Here is a tiny trained network, its code and every weight. The questions are about switching its units off for an input and a target symbol, where a switched-off unit gives its printed mean instead of its output.

import numpy as np


def w(rows, s, z=0):
    codes = np.array(rows[::2]) - 128.0
    scale = np.full(codes.shape[1], s)
    scale[-1] = z or s
    return codes * scale


def f(y):
    return np.maximum(y, 0)


def softmax(a):
    e = np.exp(a - a.max(-1, keepdims=True))
    return e / e.sum(-1, keepdims=True)


def log_softmax(a):
    a = a - a.max(-1, keepdims=True)
    return a - np.log(np.exp(a).sum(-1, keepdims=True))


def net(x, mask):
    ids = ['αβγεζθλμξπστφψω'.index(c) for c in x.split()]
    T = len(ids)
    res = E[ids] + P[:T]
    r = res
    for j in range(2):
        rows = slice(2 * j, 2 * j + 2)
        q, k, v = (r @ M[0][rows].T for M in (Q, K, V))
        z = softmax(np.where(np.tri(T) > 0, q @ k.T / 2**0.5, -1e9)) @ v
        o = O[0][rows]
        res = res + np.where(mask[j], z, o[:, -1]) @ o[:, :-1]
    y = f(res @ A[0][:, :-1].T + A[0][:, -1])
    res = res + np.where(mask[2:14], y, B[0][:, -1]) @ B[0][:, :-1]
    return log_softmax(res[-1] @ U[:, :-1].T + U[:, -1])


Q, K, V, O, A, B = {}, {}, {}, {}, {}, {}
E = w([
[125,110,145,137],'α',
[123,143,139,144],'β',
[118,112,143,132],'γ',
[128,105,145,149],'ε',
[117,104,140,143],'ζ',
[124,108,143,140],'θ',
[104,151,105,94],'λ',
[105,88,127,136],'μ',
[107,123,108,82],'ξ',
[97,188,130,84],'π',
[197,128,157,139],'σ',
[111,220,94,132],'τ',
[83,167,73,130],'φ',
[81,158,24,165],'ψ',
[126,252,50,183],'ω',
],0.024)
P = w([
[250,167,103,52],'0',
[171,139,51,96],'1',
[162,143,136,75],'2',
[102,117,71,110],'3',
[116,146,158,95],'4',
[42,106,91,128],'5',
[61,138,187,115],'6',
[4,96,106,132],'7',
],0.011)
Q[0] = w([
[46,103,4,187],'head 0',
[50,131,145,119],'head 0',
[38,134,15,119],'head 1',
[120,75,209,51],'head 1',
],0.021)
K[0] = w([
[14,194,137,183],'head 0',
[68,104,155,103],'head 0',
[2,207,85,104],'head 1',
[62,34,226,172],'head 1',
],0.019)
V[0] = w([
[100,71,138,144],'head 0',
[87,152,79,199],'head 0',
[196,52,78,118],'head 1',
[107,156,99,1],'head 1',
],0.015)
O[0] = w([
[67,83,139,151,96],'head 0',
[198,108,1,89,147],'head 0',
[66,49,117,174,103],'head 1',
[38,171,94,52,247],'head 1',
],0.0097,0.014)
A[0] = w([
[198,61,83,76,141],'neuron 0',
[229,90,93,110,48],'neuron 1',
[195,56,211,139,129],'neuron 2',
[105,189,95,222,254],'neuron 3',
[75,154,85,114,111],'neuron 4',
[123,214,84,206,136],'neuron 5',
[70,102,165,132,169],'neuron 6',
[158,2,163,154,224],'neuron 7',
[153,3,196,12,169],'neuron 8',
[78,196,152,169,160],'neuron 9',
[77,141,8,190,133],'neuron 10',
[86,37,74,80,167],'neuron 11',
],0.0099,0.0059)
B[0] = w([
[144,122,97,215,181],'neuron 0',
[70,187,204,80,165],'neuron 1',
[82,104,23,173,139],'neuron 2',
[136,81,96,26,160],'neuron 3',
[149,120,82,204,254],'neuron 4',
[156,36,105,132,169],'neuron 5',
[193,164,80,118,189],'neuron 6',
[208,161,111,102,148],'neuron 7',
[118,76,252,228,173],'neuron 8',
[99,95,160,111,187],'neuron 9',
[98,179,228,158,234],'neuron 10',
[154,66,114,76,242],'neuron 11',
],0.016,0.015)
U = w([
[96,185,255,109,158],'α',
[134,171,160,130,113],'β',
[142,157,195,15,145],'γ',
[184,197,165,73,116],'ε',
[147,156,150,121,82],'ζ',
[173,136,113,46,19],'θ',
[74,217,178,78,127],'λ',
[197,112,165,92,108],'μ',
[32,55,120,102,187],'ξ',
[58,197,95,100,74],'π',
[155,133,106,147,50],'σ',
[150,195,70,153,143],'τ',
[114,139,75,198,2],'φ',
[65,184,139,234,89],'ψ',
[134,236,183,153,242],'ω',
],0.0086,0.0032)

Each question gives the input, a string of symbols that net reads in full, and the target symbol t.
The units are the heads (2 rows each of Q, K, V and O) and the neurons (one row each of A and B). Each row of codes is followed by its name. A weight is (code - 128) times the scale printed after its matrix; where a second scale follows, it is the last column's (O, A, B and U).
mask holds one flag per unit, heads first, then neurons. A switched-off unit (its flag False) gives its mean, the last column of its rows in O or B, instead of its output. The means were averaged over made-up inputs and are rounded, as every weight is.
A unit's drop is (log p(t) with every unit on - log p(t) with that unit switched off) / (log p(t) with every unit on - log p(t) with every unit switched off).
The circuit of an input: a set's keep is (log p(t) with only the set's units on - log p(t) with every unit switched off) / (log p(t) with every unit on - log p(t) with every unit switched off). Starting from the 12 units with the biggest drops (on a tie, the unit counted first), units are removed one at a time, each time the one whose removal leaves the highest keep (on an exact tie, the one counted first), for as long as the keep stays at least 0.8.
units of the circuit, in order: the units of the circuit, biggest drop first
most important unit: the unit with the biggest drop
top k neurons: the k neurons with the biggest drops, biggest first
heads that matter: for each layer, one digit per head in row order, 1 if its drop is at least 0.15 and else 0, layers parted by /
input ξ ψ ξ ψ ξ μ, target ψ: units of the circuit, in order : neuron 0; head 0; neuron 10
input γ τ π ψ ξ ψ, target ψ: top 4 neurons : neuron 10; neuron 0; neuron 4; neuron 1
input ω ξ γ, target α: units of the circuit, in order : neuron 4; head 0
input ψ ξ γ β, target ξ: most important unit : head 1
input τ ζ μ, target μ: heads that matter : 01
input ψ ξ μ π α ξ λ ω, target ω: units of the circuit, in order : head 0; neuron 10; neuron 1; neuron 0
input γ ξ σ ψ, target ψ: units of the circuit, in order : neuron 10; neuron 0; head 0
input ξ μ π, target λ: units of the circuit, in order : neuron 11; neuron 8; neuron 0
input γ β π β, target π: units of the circuit, in order : head 1; neuron 8
input ξ γ μ ξ ξ π π ξ, target π: units of the circuit, in order : head 1; neuron 8; neuron 4
input ξ θ ξ γ ω γ, target ω: units of the circuit, in order : head 1; neuron 11
input μ θ τ ε, target τ: top 2 neurons : neuron 10; neuron 8
input ξ ξ ξ ζ, target ξ: heads that matter : 11
input ξ ξ ξ γ π μ, target π: units of the circuit, in order : head 1; neuron 8
input ψ γ γ, target α: units of the circuit, in order : neuron 8; head 0
input π ξ ξ γ ξ ψ ψ λ, target ψ: units of the circuit, in order : neuron 0; neuron 10; head 0
input γ ξ ξ ζ γ β θ φ, target φ: units of the circuit, in order : neuron 4
input τ γ ξ γ μ γ μ ε, target μ: heads that matter : 11
input ξ ξ α μ ξ ω ω, target ε: top 2 neurons : neuron 1; neuron 3
input ξ ψ α ξ γ π ξ γ, target π: most important unit : head 1
input ψ β ξ β β γ λ, target π: heads that matter : 01
input ξ ξ β, target γ: top 2 neurons : neuron 10; neuron 4
input ξ ε μ ξ φ, target τ: top 2 neurons : neuron 8; neuron 4
